Here is a tiny trained network, its code and every weight. The questions are about switching its units off for an input and a target symbol, where a switched-off unit gives its printed mean instead of its output.

import numpy as np


def w(rows, s, z=0):
    codes = np.array(rows[::2]) - 128.0
    scale = np.full(codes.shape[1], s)
    scale[-1] = z or s
    return codes * scale


def f(y):
    return y / 2 * (1 + np.tanh(0.7978845608 * (y + 0.044715 * y**3)))


def softmax(a):
    e = np.exp(a - a.max(-1, keepdims=True))
    return e / e.sum(-1, keepdims=True)


def log_softmax(a):
    a = a - a.max(-1, keepdims=True)
    return a - np.log(np.exp(a).sum(-1, keepdims=True))


def net(x, mask):
    ids = ['αγεθπφω'.index(c) for c in x.split()]
    T = len(ids)
    res = E[ids] + P[:T]
    u = 0
    for l in range(3):
        r = res
        for j in range(3):
            rows = slice(2 * j, 2 * j + 2)
            q, k, v = (r @ M[l][rows].T for M in (Q, K, V))
            z = softmax(np.where(np.tri(T) > 0, q @ k.T / 2**0.5, -1e9)) @ v
            o = O[l][rows]
            res = res + np.where(mask[u + j], z, o[:, -1]) @ o[:, :-1]
        u += 3
        y = f(res @ A[l][:, :-1].T + A[l][:, -1])
        res = res + np.where(mask[u : u + 12], y, B[l][:, -1]) @ B[l][:, :-1]
        u += 12
    return log_softmax(res[-1] @ U[:, :-1].T + U[:, -1])


Q, K, V, O, A, B = {}, {}, {}, {}, {}, {}
E = w([
[187,126,108,88],'α',
[131,190,78,147],'γ',
[145,111,56,72],'ε',
[216,170,204,87],'θ',
[145,254,133,124],'π',
[210,38,123,131],'φ',
[178,122,113,37],'ω',
],0.018)
P = w([
[2,140,155,100],'0',
[63,131,120,105],'1',
[118,128,92,116],'2',
[160,122,69,127],'3',
[200,118,50,136],'4',
[230,112,38,145],'5',
],0.0086)
Q[0] = w([
[26,98,191,254],'0.h1',
[132,11,169,79],'0.h1',
[49,169,228,149],'0.h2',
[140,133,126,49],'0.h2',
[141,207,205,182],'0.h3',
[75,127,117,150],'0.h3',
],0.0098)
K[0] = w([
[43,174,125,192],'0.h1',
[63,96,170,116],'0.h1',
[2,88,230,186],'0.h2',
[73,199,145,35],'0.h2',
[85,253,173,67],'0.h3',
[55,33,151,179],'0.h3',
],0.0083)
V[0] = w([
[88,167,55,102],'0.h1',
[111,253,105,185],'0.h1',
[10,37,214,133],'0.h2',
[118,58,127,162],'0.h2',
[227,101,90,103],'0.h3',
[155,169,202,152],'0.h3',
],0.0062)
O[0] = w([
[215,97,103,161,118],'0.h1',
[208,88,71,253,19],'0.h1',
[127,87,101,186,3],'0.h2',
[93,115,162,160,107],'0.h2',
[35,38,149,228,251],'0.h3',
[163,90,95,82,94],'0.h3',
],0.0065,0.0055)
A[0] = w([
[118,25,93,181,188],'0.n1',
[169,181,75,89,3],'0.n2',
[143,108,188,75,173],'0.n3',
[188,98,95,85,225],'0.n4',
[131,90,123,158,115],'0.n5',
[176,181,45,89,116],'0.n6',
[154,153,198,116,68],'0.n7',
[75,95,69,115,155],'0.n8',
[88,86,146,78,102],'0.n9',
[113,164,224,135,153],'0.n10',
[194,91,172,161,149],'0.n11',
[39,12,122,243,48],'0.n12',
],0.011,0.0026)
B[0] = w([
[74,232,254,81,234],'0.n1',
[85,119,204,146,207],'0.n2',
[208,115,91,118,221],'0.n3',
[123,124,99,105,239],'0.n4',
[100,166,162,83,142],'0.n5',
[111,68,191,122,253],'0.n6',
[154,244,124,98,136],'0.n7',
[61,102,89,84,174],'0.n8',
[204,102,147,78,210],'0.n9',
[214,250,104,159,135],'0.n10',
[180,201,130,95,163],'0.n11',
[135,189,230,148,231],'0.n12',
],0.0075,0.0062)
Q[1] = w([
[144,128,199,101],'1.h1',
[227,158,60,106],'1.h1',
[253,107,130,120],'1.h2',
[128,25,136,94],'1.h2',
[146,130,145,199],'1.h3',
[93,87,126,167],'1.h3',
],0.013)
K[1] = w([
[104,204,131,60],'1.h1',
[80,42,215,139],'1.h1',
[218,255,235,57],'1.h2',
[106,51,202,166],'1.h2',
[205,126,55,146],'1.h3',
[219,102,135,187],'1.h3',
],0.0087)
V[1] = w([
[87,54,156,123],'1.h1',
[230,53,109,116],'1.h1',
[88,154,52,113],'1.h2',
[105,186,121,103],'1.h2',
[209,2,118,156],'1.h3',
[153,89,188,177],'1.h3',
],0.0089)
O[1] = w([
[24,156,221,139,119],'1.h1',
[90,237,58,90,122],'1.h1',
[183,70,212,185,2],'1.h2',
[122,16,181,149,182],'1.h2',
[105,143,124,123,22],'1.h3',
[162,175,2,144,178],'1.h3',
],0.0055,0.0066)
A[1] = w([
[100,156,144,102,26],'1.n1',
[184,93,116,88,2],'1.n2',
[141,65,140,92,34],'1.n3',
[95,137,11,217,166],'1.n4',
[126,128,76,148,199],'1.n5',
[64,140,76,74,66],'1.n6',
[144,156,145,208,81],'1.n7',
[169,150,173,200,81],'1.n8',
[97,99,67,144,56],'1.n9',
[164,183,96,169,39],'1.n10',
[40,74,113,139,198],'1.n11',
[133,60,149,90,95],'1.n12',
],0.012,0.0045)
B[1] = w([
[114,77,198,167,181],'1.n1',
[55,165,165,150,196],'1.n2',
[83,169,91,205,195],'1.n3',
[179,57,145,240,147],'1.n4',
[128,16,176,136,136],'1.n5',
[88,185,181,106,226],'1.n6',
[120,188,62,181,124],'1.n7',
[51,196,111,128,151],'1.n8',
[32,90,157,188,136],'1.n9',
[101,153,99,196,131],'1.n10',
[137,43,174,39,189],'1.n11',
[113,254,84,166,252],'1.n12',
],0.0085,0.0046)
Q[2] = w([
[145,165,61,98],'2.h1',
[154,43,145,208],'2.h1',
[179,76,106,134],'2.h2',
[91,115,139,51],'2.h2',
[94,211,161,123],'2.h3',
[108,142,11,191],'2.h3',
],0.011)
K[2] = w([
[142,183,83,86],'2.h1',
[73,50,133,209],'2.h1',
[154,145,208,157],'2.h2',
[52,63,177,72],'2.h2',
[210,179,65,110],'2.h3',
[98,1,155,128],'2.h3',
],0.0097)
V[2] = w([
[127,135,105,3],'2.h1',
[28,122,30,165],'2.h1',
[46,43,96,197],'2.h2',
[217,233,199,179],'2.h2',
[165,52,35,92],'2.h3',
[17,168,125,190],'2.h3',
],0.0069)
O[2] = w([
[193,2,17,217,228],'2.h1',
[69,205,136,24,31],'2.h1',
[56,77,109,179,43],'2.h2',
[215,157,189,184,116],'2.h2',
[139,98,120,88,2],'2.h3',
[38,234,89,153,148],'2.h3',
],0.0055,0.0093)
A[2] = w([
[118,122,28,137,192],'2.n1',
[208,208,131,193,235],'2.n2',
[160,104,137,111,49],'2.n3',
[166,155,181,120,90],'2.n4',
[79,113,156,85,19],'2.n5',
[145,253,106,142,72],'2.n6',
[125,151,161,65,169],'2.n7',
[210,113,190,167,225],'2.n8',
[106,86,169,114,252],'2.n9',
[130,143,139,60,44],'2.n10',
[123,110,138,102,110],'2.n11',
[140,135,207,122,1],'2.n12',
],0.013,0.0061)
B[2] = w([
[253,100,243,159,164],'2.n1',
[93,127,57,122,244],'2.n2',
[183,153,145,139,132],'2.n3',
[118,194,166,126,184],'2.n4',
[86,234,170,53,140],'2.n5',
[23,119,190,152,186],'2.n6',
[200,145,93,89,168],'2.n7',
[110,77,124,183,249],'2.n8',
[69,53,90,100,176],'2.n9',
[152,190,90,125,134],'2.n10',
[69,108,162,150,131],'2.n11',
[209,166,234,102,161],'2.n12',
],0.0062,0.018)
U = w([
[191,110,102,47,253],'α',
[107,51,138,145,130],'γ',
[112,88,144,68,84],'ε',
[175,95,95,146,95],'θ',
[85,129,121,178,105],'π',
[148,112,251,93,74],'φ',
[146,187,133,62,167],'ω',
],0.014,0.0055)

Each question gives the input, a string of symbols that net reads in full, and the target symbol t.
The units are the heads (2 rows each of Q, K, V and O) and the neurons (one row each of A and B). Each row of codes is followed by its name. A weight is (code - 128) times the scale printed after its matrix; where a second scale follows, it is the last column's (O, A, B and U).
mask holds one flag per unit, layer by layer, with each layer's heads first. A switched-off unit (its flag False) gives its mean, the last column of its rows in O or B, instead of its output. The means were averaged over made-up inputs and are rounded, as every weight is.
A unit's drop is (log p(t) with every unit on - log p(t) with that unit switched off) / (log p(t) with every unit on - log p(t) with every unit switched off).
The circuit of an input: a set's keep is (log p(t) with only the set's units on - log p(t) with every unit switched off) / (log p(t) with every unit on - log p(t) with every unit switched off). Starting from the 12 units with the biggest drops (on a tie, the unit counted first), units are removed one at a time, each time the one whose removal leaves the highest keep (on an exact tie, the one counted first), for as long as the keep stays at least 0.8.
units of the circuit, in order: the units of the circuit, biggest drop first
most important unit: the unit with the biggest drop
k most important neurons: the k neurons with the biggest drops, biggest first
top k neurons in layer l: the k neurons of layer l with the biggest drops, biggest first
input ε φ φ, target φ: top neuron in layer 1	[1.n12]
input α π θ ω φ π, target θ: units of the circuit, in order	[0.h3 2.h1 0.n7]
input π θ φ α, target θ: units of the circuit, in order	[0.h3 2.h1]
input φ φ ε φ, target ε: 2 most important neurons	[0.n1 1.n11]
input φ π α φ, target π: units of the circuit, in order	[1.n3 1.n12]
input π ω φ θ γ, target θ: units of the circuit, in order	[1.h1 0.n7 0.n10]
input π γ α θ φ, target θ: top 2 neurons in layer 2	[2.n6 2.n8]
input γ φ π, target π: 2 most important neurons	[0.n9 1.n8]
input θ π ε, target γ: 3 most important neurons	[1.n12 1.n1 1.n6]
input φ ω π π φ π, target φ: units of the circuit, in order	[0.n6 0.n2]
input φ π α γ φ θ, target θ: 3 most important neurons	[2.n8 1.n12 0.n1]
input π θ φ, target θ: 4 most important neurons	[2.n8 0.n7 2.n2 0.n10]
input π φ α ε, target ε: 4 most important neurons	[1.n11 0.n12 2.n5 1.n9]
input π α ω γ γ, target γ: top 3 neurons in layer 0	[0.n1 0.n12 0.n9]
input γ φ φ α γ, target φ: 3 most important neurons	[1.n4 0.n1 0.n9]
input γ φ φ, target φ: 2 most important neurons	[0.n1 2.n12]
input ε ε θ ω ε ω, target γ: 2 most important neurons	[1.n3 0.n7]
input α ε ω, target ω: most important unit	1.n12
input γ ε φ ω γ, target ε: 2 most important neurons	[0.n6 0.n3]
input φ ε α, target α: top 3 neurons in layer 2	[2.n6 2.n8 2.n1]
input φ θ φ φ, target α: top neuron in layer 0	[0.n1]
input α φ θ φ φ γ, target φ: top 3 neurons in layer 1	[1.n4 1.n5 1.n9]
input φ ε φ, target ε: 2 most important neurons	[1.n11 0.n1]
input ω γ φ π, target π: 2 most important neurons	[0.n1 0.n9]
